zagez: [-33  -6   1  -2 -13]
gug: [-100  -15  -28  -16  -72]
nopom: [-100  -15  -28  -64  109]
zuvi: [-18  -2   5   3  -4]
present: [-13  -2   1  -6 -33] -> no
present: [-33  -6] -> yes
present: [-99 -15] -> no

Rofal: [ 34  34   5  -6 -82 -23  -5 -52 -28 -41 -10  22]
tumug: [-107 -100   10    4   -5  -57   10   39   35   -3    4   46]
vav: [ 34  34   5  -6 -82 -23  -5 -52 -28 -57 -21 -48]
present: [ 4 -5] -> yes
present: [-23 -82] -> no
present: [-10 -41 -28 -52] -> no
present: [ 5 -6] -> yes
present: [-52 -28 -57 -21 -48] -> yes
present: [-51 -28] -> no

vege: [-31 -19  17 -27   2 -38  -4 -39  15 -43  25  87  43  11 -45 -11  40  -1
  42 -31 -49 -54 -55 -37 -20 -24 -14 -14 -74  60 -50 -26  44  -8]
vuses: [-31 -19  17 -27   2 -38  -4 -39  15 -43  25  87  43  11 -45 -11  40  -1
  42 -31 -49 -54 -55 -37 -20 -24   6  23 -34   7 -53 -50  49 -37]
Dif: [-31 -19  17 -27   2 -38  -4 -39  15 -43  25  87  43  11 -45 -11  40  -1
  42 -31 -49 -54 -55 -37 -20 -24   6  23 -34   7  15  10  10 -20]
present: [-53 -50  49] -> yes
present: [ -1  42 -31 -49] -> yes
present: [ 43 -31 -49 -54 -55] -> no
present: [ -1  42 -31] -> yes
present: [-51 -26] -> no

paf: [-18   9 -41   1 -46 -18 -38 -25 -98  13 -42  47  47  72  -2 -51  -3  14
 -32]
Teve: [-29 -41  13 -17  81 -29  14  -6 -98  26 -21  14   7  44  67 -23 -27  36
  10]
fur: [-20   9 -46  10  13 -20 -43 -26 -98   9 -41  51  44  73  -7 -46   0  11
 -35]
Bom: [-33  12 -38  -2 -42 -33 -41 -12 -98  44 -59  41  39  53 -17 -57 -19  26
 -16]
present: [-41  13 -17] -> yes
present: [-21  13] -> no
present: [ 12 -37] -> no
present: [ 14   6  44  67 -23] -> no

paked: [  29   68   31   32   21  -28 -104   -3   35  -73  -28   -6   55    4
   -3   41   35  -10    9   44   33   61   54  -59  -16  -10   23   32
  -29  -35  -38  -11  -42   -8    3  -38   42   25  -66   90  -38   -7
   13    9]
sur: [ -1  20   7  11  23   0 -29  -9 -11   5   8 -17   1   9   3  10  20  16
   0   0   5  20   8  -8  -5  -2 -12  13 -16  16  -5 -21  -3 -11   0 -16
   1  -5 -23  32 -22  20  11  -4]
nes: [  1  49  17  27  49  -4 -72 -19 -20   1  14 -35   8  18   7  25  45  30
  -1   6  15  47  23 -24 -11  -6 -22  29 -36  29 -13 -44 -10 -23   1 -38
   7  -7 -54  77 -51  41  24  -7]
sab: [  12   83   -5   43  -40  -86 -112   20   53  -98  -53   24   75  -14
  -17   49    2  -40   33   85   39   84   18  -28  -93   16   65   51
  -27  -31   -8   30  -59   -9    8  -38   64  -16  -57   67  -28  -23
  -20   28]
zom: [ 22  54  27  25  26 -15 -81  -6  21 -49 -17 -10  38   6   0  31  32  -1
   3  29  25  47  44 -47  -7  -9  11  24 -24 -22 -30 -16 -30  -8   2 -30
  28  20 -54  74 -34   1  14   4]
present: [-42  -8   3 -37  42] -> no
present: [18  7 25 45] -> yes
present: [ 84  39  85  33 -40] -> no
present: [-2  3] -> no
present: [28 25 47 44] -> no
present: [ 8 -8 -5 -3] -> no

vena: [ -5 -37 -15 -15   5   5  29  -8 -23 -21  28 -10  26  47 -16   6   8 -27
   8 -21  30 -53   2   3  39  32   5   3  -6 -15  16  26   9 -16  14 -16
 -25 -13  20 -71  -3  -2 -28 -15 -16  17 -18 -31 -18  34  19 -34   0 -16
  64 -47   5  23  -2  31]
Pusa: [-14  31  52 -17 -48 -54 -35  -9  27   7  28  45  -5  -6 -50 -38 -80  -4
 -80   1 -13 -20  37   5  -2  10 -11 -10  55 -61  67 -63 -37 -38   8 -27
 -81 -56  37  54   3 -22  20  16  42 -27   3   2  26 -67   2  29  59 -16
 -15  17   3  35   4 -46]
zup: [ 34 -42  -9  -8   3  25  31 -58 -82  23  28 -12 -30  10  -8  64 -78 -51
 -78  13  47  37  18   6 -32  18 -51  20   6  26   1   9  14 -21 -38  36
 -61  24 -25   8   4  38  45 -19   2  57 -35  15 -63  15   5   6  18 -16
 -24  27  95 -16 -45   6]
vufi: [-14  26 -31   6 -66   8 -30 -25  33 -39  28  28  27   9  53 -27  29  40
  29 -43  -8 -27 -28  15  42  -5  -9 -12   2  37  49  20   7 -20  -2   2
  -2   8  39  40  24 -43 -10  11 -50  32  37  26  18 -23 -54 -17   0 -16
  11 -16 -41 -35 -48 -29]
lefa: [  3  35  49 -34 -43 -64 -48  11   6  13  28  28   7   2 -40 -39 -59  -1
 -59   2   6 -19  16 -15  -4   6  -9  -4  24 -36  59 -32 -43 -74  -2 -17
 -68 -64  23  52  11   0  41   6  60 -17  30   2   4 -57   4  21  28 -16
 -20  -6 -22  40  -5 -47]
Funez: [ -7 -33  -7   5 -20   6  13 -17 -15 -23  28 -19  -8  37 -39  23 -18 -31
 -18 -20  22 -71   4   4  26  45   0  17 -14 -27  10  79  -3 -19  32 -17
 -16 -30  39 -48  -3  -9 -41 -15 -24   8  -3 -42 -25  39  16 -49  -6 -16
  62 -61   9  34  -5  27]
dufi: [ 20  33 -35   4 -65 -15 -14   1  28 -31  28  22  35  23  49 -25  28  60
  28 -26 -12  -5 -29  12  23 -15   6   4  -4  31  27 -62   7 -30 -11  -2
 -32   5  47  42  18 -54  -6  -2 -42  31  42  33  -7 -37 -37 -29  -1 -16
  20 -28 -53 -30 -46 -14]
Kabom: [ 19 -48  -5 -15  16   6  44 -70 -78  27  28 -22 -34 -21  -4  87 -65 -54
 -65  -1  63  38  22  -9 -35  17 -39 -12   2  23  23  30  16   1 -46  52
 -48  22 -20  51 -10  37  38 -13 -21  43 -40   0 -55   8  -2  12  43 -16
 -32  16  86   1 -68  -8]
fofa: [-24 -55  -4   1  -6   6  37 -14 -11 -29  28  -8   9  45 -13  21   7 -22
   7 -18  27 -51  -6 -29  29  33 -17 -23  -4   1  13  39 -26 -27  41   0
 -19 -12  21 -26 -12 -16 -30 -21 -18  14   0 -32 -27  45  40 -38  15 -16
  59 -46  13  28   6  23]
present: [-28  15  42  -5  -9] -> yes
present: [-43 -74] -> yes
present: [ 7 28] -> yes
present: [ 28  -7   9  45 -13] -> no
present: [-34   0] -> yes

nagud: [-99 -20 -23 -21  43 -20 -35]
mam: [-41 -51 -13 -61  63 -85  21]
dis: [ 12 -39  44  11 -15  60 -18]
gekin: [ 44  42  13   6 -34 -18  28]
kanes: [-44   4 -24 -73 -16  59  76]
mude: [ 38 -11   6  20  13 -21  -7]
present: [-11   6  20] -> yes
present: [ 44  11 -15  60 -18] -> yes
present: [-16  59] -> yes

tev: [-56  18 -19 -39 -11 -52 -68]
Mifaf: [-10  29 -27 -33  25 -17 -15]
daso: [ 16 -60   3  22 -51  42  -5]
noru: [ 15 -61  17  12 -65  21 -25]
nuri: [-22 -89 -19 -13 -51 -40 -62]
present: [ 16 -59   3  22 -51] -> no
present: [-89 -20 -13] -> no

Donuz: [ 73 -27  13  92  79  98  75   6]
vapi: [ 23 -27  89 -52  55  21 -33 -16]
savoz: [ 31 -27  43  21  55  53  20  -1]
Rana: [-23  12  33 -49  14 -18 -31 -17]
rel: [ 31 -27  43  21  55  21  20  -1]
present: [ 33 -49  14 -18] -> yes
present: [52 20] -> no
present: [-23  11  33 -49] -> no

tener: [ -6 -44 -33   0   8 -49  72 -23  36  31 -19   2  13 -28]
gudet: [-35 -74 -79 -38 -36  29  51 -78  30 -27 -46 -32  60 -68]
zuv: [-35 -74 -79  42 -36  29  51 -78  30 -27 -46 -32  60 -68]
gide: [ -54  -85  -96  -40  -63   43   33 -106   -8  -67  -70  -32   76  -86]
laf: [-35 -64 -53  19 -26 -76  62 -60 -41 -21 -64  23  24 -53]
present: [ 29  51 -78  30] -> yes
present: [-36  42 -79] -> no
present: [ 72 -23  36  31] -> yes
present: [-78  30] -> yes
present: [-45 -32] -> no

Vis: [-80  55  17  12  -2  22  82  24   2 -18 -14  24  95 -12  54 -39 -30 -39
  -2  32  -4 -33   3  -6 -55 -22]
mim: [ 24 -26  34  38   6 -10 -28 -30   3 -50 -11 -76 -81  24  28  14  33 -33
   3  44 -41 -38  15 -28 -29  19]
bifu: [-68  10   3 -24 -42   7  79 -24 -25 -17  19   9  -6  -2  -6  -1  33  26
 -44 -15  29  20  34  57 -53  33]
Vozet: [-80  55  17  12  -2  22  82  24   2 -18 -14  24  95 -12  54 -39 -30 -39
  -2  32   1 -33 -26  -6 -55 -22]
Kef: [-80  55  17  12  -2  22  82  24   2 -18 -14  24  95 -12  54 -39 -30 -39
  -2  32   1 -33   3  -6 -55 -22]
present: [ 31  -4 -33   3] -> no
present: [34 20 29] -> no
present: [83 24] -> no
present: [ 9 -6] -> yes
present: [  3 -30] -> no

tigi: [ 61 -18   5  37   7  12  62 -20  -4   7  13  62  21 -31  22 -24 -26  -3
 -54  34 -51  27 -25 -40 -14  21  45 -28  38  21   4  17 -29 -48 -10   6
  87  -2  16   9  26 -18  26  56  10   9  72 -10   9 -36 -76 -13   1 -20
  -4  22   0  11  41  49  -1  61]
Gove: [  8  -5  11  19  48  39  62 -14   0  -3  -2  71 -14  27 -28  43  12  -4
 -27  69  18  -8  -7  11  33   7  -5  -4  24  11 -24 -32  -5 -32  12  58
  17 -40  29   0  62 -15 -14  19   2 -57  -4 -21 -22 -23 -25 -20 -10 -13
  -1 -28  34  -5  45  -1  -8  27]
Tuse: [ 12   4  12 -50 -32  52   0   9  -7  28   5 -45  19  18  16 -14  47  -3
 -24  78  42  46  73 -10 -26  30 -22  85  28  10  23  12 -76  64 -10 -14
 -30  -1 -22  29  25 -13   5  -7 -43  -8  -3  -1  22 -12  11 -31  24 -21
  14  16  23 -35 -19 -20 -36 -29]
tuta: [ -5  31  25  -9   4  22   2 -10  65  28  26 -31  -5  31   6   0  38  -4
  36   7  22   5  31 -15  19  35 -23  22 -28  -7 -47   7 -12   7  26   7
 -16  17   5   2 -10 -35 -76 -23   9  28  80 -87   3  18  -5 -73 -15 -16
  30   6   9 -32 -17 -88 -40 -42]
detul: [ 26  14  18  16  12   3  32 -21 -16  28  -2  37   0  15  10  62  -6  10
   4  22   4  10  -5 -13  38  23   3  17  65  34  -3 -13  41  14  -9  -5
  23 -16 -15 -44  41  29 -45  14 -60   0  14  -5 -34 -16 -92 -18   1 -42
  -6  10  -1  15  24 -16  -3 -15]
Siz: [ 22   9  18 -74  -6  52  35   4  34 -67  27  23  29  31  41 -31  61 -10
   4  46 -12   3  38  15 -25 -17 -36 -13  21  16  -5  32  23  29  12  77
 -24  38 -51   4  26 -60 -26 -18  21 -52  17 -10 -40 -42  47   9 -61  20
 -28  41 -54 -42   1  13 -25  -1]
bufir: [   8 -102   20   33   39    0   14  -36   -3  -34  -36   41   47   10
  -33  -18  -96  -11   16    0  -39  -19  -38   -9    6   28   36  -36
   -2   22   -6   29   -9  -39   12   -2   11   -8  -13   19   59   59
  -16    3   17    1   -8    2  -15   26   20   -3   20  -37  -54  -33
   43   28   25   20   13   62]
govar: [-32 -22   9  53  75  21  12 -16 -39 -10 -22  26 -28  60  21 -17 -21  34
 -37  43 -12   6 -33 -51 -16   0 -18 -24   0 -29 -45  19 -29  42 -18  29
  34   1   1  23  43   0 -55  44  -4 -67  23 -26  -8   6  -8 -14  -2 -21
  -5  21  -2  19  45 -19   1  41]
lete: [ 37  42   8  -7 -21  52  -7  41 -45  30  51  -8  23 -17  -5  -3  35  54
 -40 -24  34  47  -3 -24 -10   4 -24 -26   4  26 -23  29  11 -21 -18  21
 -47  25 -57 -17   3 -47  -4  13  30  -6  10  14 -32 -30  36  -7 -15  33
  31  -5  11 -40  25 -34 -53  19]
present: [47 10] -> yes
present: [-76  12  23  10] -> no
present: [-13  19  59] -> yes
present: [-2 -8] -> no
present: [  1 -19  45] -> no
present: [14 -5] -> yes

zipu: [-25  61 -20 -59 -33 -25 -28  17]
Pedi: [-54  60 -51 -41 -33  11 -84  87]
vep: [-25  61 -20 -59 -33   3  61 -59]
present: [-25  61 -20] -> yes
present: [ 3 61] -> yes
present: [ 87 -84  11 -33 -41] -> no
present: [ 61 -20] -> yes
present: [ 62 -20 -59] -> no
present: [-33   3  61] -> yes

Med: [  4   9   7  -3 -17 -22  21   1 -18  -4  26 -10 -15   5  11  17   5   2
   9 -38  17 -22  15  -4  -4  15   4 -12 -29  -3  -2  20  -7 -22   8  -2
   5   5 -16 -20  14   6 -17]
tek: [-16   3  -5  12  -5   5  -1   7   1 -13 -18  14 -13   5 -14   8  -6  -1
  -6  10  -5  -6  -6  -6   3 -15  21  11  15 -11   8  10  12   2  -5  -2
   5   8  -9   9 -11  11 -12]
desu: [ 20  -6  -7   4   4  -6   4  25  19  -3  26   4 -20  -5 -23 -17   4 -24
   6  16 -20  36   4   8  17 -12  -2   8  31  21  -3 -16  -7 -10  10  -5
  -6 -10  -2  13 -19 -11  -9]
Kigo: [-31 -17  29  41  43  16  -1 -30 -42  52 -12 -12 -12  61   0 -31 -31 -83
 -25  45 -51  51  -7  51   7  44 -26 -18 -16  23  29 -21  15  48  26 -10
  26 -35   0  34 -16  20  45]
dumo: [ -4  -2 -13   2  10  13 -23   1  -2  14 -10  -3   3  13  -6 -14 -12  -1
   2  -1 -20  19  -9   8   8   6 -10  -3  17 -17   5 -10  13  23  15 -15
  -4   5  10   6  -4  16  -4]
fovu: [  0 -10  17   2   2   1   8 -26 -22 -12   8  -9  -7   2   7   2  -4 -18
  -3   3 -12  -7   9   5   4   9  -5 -16 -15   8  19  -3   6 -12   6  13
  -3 -12 -11   1  -2  11  -1]
Nasup: [ 11  25 -39 -16 -21 -34  26  71  79 -35  10   9 -32 -81 -23  17  25  37
  19 -38  79 -49  -7 -57 -12 -23   5  15  15 -16 -52  26   0 -42 -50  18
 -15  52 -11 -13  -6   7 -54]
present: [-20  19  -9   8   8] -> yes
present: [-12 -11   1  -2] -> yes
present: [-4 -2] -> yes
present: [-22 -11] -> no
present: [  1  21 -22] -> no

Boril: [ 40  75  -4  98  91 -28]
zunu: [ -38  -28 -116   72   22   -2]
duru: [ 11 -19  94 -25 -60  29]
goga: [  11  -19   94 -100  -51    7]
present: [98 91] -> yes
present: [75 -5] -> no
present: [-60  29] -> yes
present: [-100  -51] -> yes
present: [ -38  -28 -116   72] -> yes
present: [-60 -25  94] -> no

lomo: [  5   0  77  44 -77 -38]
vule: [-99   0  77  44 -77 -38]
Zovi: [-67  31 -86 -64 -20 -74]
ved: [-67  31 -70 -64 -20 -74]
Zolet: [ 96  46  -1 -40  45 103]
pepo: [-109   31  -70  -64  -20  -74]
present: [44 77  0  5] -> no
present: [-86 -64 -19] -> no
present: [ 46  -1 -39  45 103] -> no
present: [-67  31 -86 -64 -20] -> yes
present: [  0  76  44 -77 -38] -> no
present: [ 31 -70] -> yes

saz: [-12   4 -24   2  29 -33   8  49  25  10  16 -15 -11  57  26]
Resi: [  5 -19  49  60  36 -33  50 -54  -4  39 -21  24  72 -16  29]
dibov: [ -6   8 -27 -24  -6   4 -18  38   9 -14  15 -14 -32  23  -6]
pumo: [  7  20 -36 -84 -86  87 -76   7 -28 -63   5 -10 -81 -49 -74]
Zofur: [ 21   4  18 -39 -79  83 -46 -66 -46 -40 -21  18 -23 -98 -69]
present: [-54  50 -33  36] -> no
present: [ 88 -76   7 -28] -> no
present: [ 87 -76   7 -28] -> yes

ramu: [ -4 -50 -67 -22   8  86  -8   0 -33  14 -49  37  31 -12  24  62 -54 -23]
gulap: [  7 -61 -16 -26 -21  88  18  15 -14 -16 -42  43  40  13  21  97 -75  -8]
Zite: [   9   41  -13  -71  -81  -11   60  -30  -16   27  -17  -14   39 -101
   44  -41   19  -44]
Pivip: [  0 -72  -4  48  -9  10  -6 -75   5 -53 -49 -53  74 -43  31  22  29 -63]
lan: [  5 -52 -42 -34  14  86  27   1  -8 -39 -41  37  48 -16  29  67 -44  -5]
present: [-34  14  86  27] -> yes
present: [-16  27 -17 -14] -> yes
present: [86 -9] -> no
present: [-71 -81 -11] -> yes
present: [ 48 -17] -> no
present: [-63  29  22] -> no

zav: [-12  40  23 -83  21  -2 -28  24 -10  12  -6 -23 -27 -18   4   2 -17 -32
  53 -55  -2  31 -58 -45  35  98  31 -65 -22 -26 -19]
Funuf: [-31  21  30  25  -4 -21 -12 -46 -36  11 -21 -11 -18   2  29   1 -61  27
 -42  45  -5 -15   7   0  47 -53 -10 -74  10  -8  -1]
firat: [-21 -41  23 -22  12  20 -11   0  32  73 -11  74   5 -19 -19 -31   8  -4
 -13 -19   9 -19 -25 -31 -36 -39 -32 -27   0   1  10]
venuf: [  0  28   5  41 -11   3 -16 -37   5 -43  42 -19  -2  44 -41 -25  -8 -29
  16  17  39  -7 -25   5 -36  50 -31 -40  -9 -11   3]
vede: [ 26  45  -9  19 -29  -5 -37   1 -14 -73  22 -45  11 -15  47 -19 -29   8
  10   3  19  10 -52  -7  37 -10  10 -39 -17   4  18]
Rur: [  29  -38   27  -42   13   26   31  -18   -2  -24   -5  -24   17    7
   37  -31  -47  -29   32   46   16   34    6  -42    8  -24 -108   56
   -7   -7   -9]
Gona: [  8  34 -15 -64   1 -16 -26 -33   2   5 -27  10 -21   8  38  35  35 -39
  64  17  10   7   3  23 -32  15  74 -65  21  -7  -6]
keze: [ -2  21 -11 -12 -24  -1 -47  25 -24 -17 -22  32   2 -14  14   3   6  -1
 -14  -9 -28  40 -25 -19  16  42  12 -57 -28  24  14]
present: [ 19 -30  -5] -> no
present: [-25  -7  39  17  16] -> no
present: [ 27 -61   1] -> no
present: [-61  27 -43] -> no
present: [ -9 -10] -> no

Noze: [ 51 -20  50 -19   2  11  30   8 -37  15 -86  -2]
ragiz: [ 17  10 -26  27  55  19 -10  32  -3   7  11 -69]
Befev: [-53  34 -21  47  18  29 -21  23   3   1  33 -46]
Tor: [ 19  -2 -19 -29 -41  -9  22  27   3  10 -47  31]
kelab: [ 31 -54 -15   6  14  70   4 -24 -35 -34 -20  33]
zepe: [ -3  -8  38  -1  35 -31  -2 -49  -8  17   3  39]
nefu: [ 22 -36  -6  12 -26  41  18   7  -3  -5 -23  -3]
gar: [ 31 -54 -15   6  14 -36   4 -24 -35 -34 -20  33]
bot: [ 29 -11  42  13  54 -45   8 -30 -12  24  -8  33]
present: [  6 -15] -> no
present: [ -2 -86  15 -37] -> no
present: [-54 -15   6  13  70] -> no
present: [28  3 10] -> no

Fesot: [ -20   -8    5   49 -100   32    4   21  -16    0    0   -5   20  -37
    2   -1   25]
Luze: [ -2  43 -40   7  21  32   4  21   1 -29 -53  13  -4  14  37  13   3]
topa: [ 88 -21  41 -88  21  32  27  21 -37   0 -27  -5  -4 -48   2  15   3]
faror: [ 81  -8  26 -49  21  38  35  21 -37 -13  47  -5 -39 -37   2  48   3]
Tovuk: [ 81  -8  26 -49  21  38  35  21 -37 -13 -69  -5 -39 -37   2  48   3]
Ravof: [  -2   -8    5   49 -100   32    4   21  -16    0    0   -5   20  -37
    2   -1   25]
pab: [ -2  -8   5   7  21  30   4  21 -16   0  -1  -5  -4 -30   2  -1   3]
vano: [ 81  -8  26 -49  21  38  35  21 -37 -13 -69  -5 -39 -37   2 -50   3]
present: [-5 20] -> yes
present: [ 7 21 30] -> yes
present: [ 0  0 -5] -> yes

mol: [ -7  -2 -37  16 -72   8  31 -35   4  -4]
rof: [ 17   2  43 -16  90 -16 -41  46  -3   2]
pilo: [ 47 -28 115  -7  52  -3 -53  -8  41 -45]
present: [41 -8] -> no
present: [-35   4] -> yes
present: [ 43 -16] -> yes
present: [114  -7] -> no
present: [ 16 -72   8  31] -> yes
present: [ 91 -16] -> no

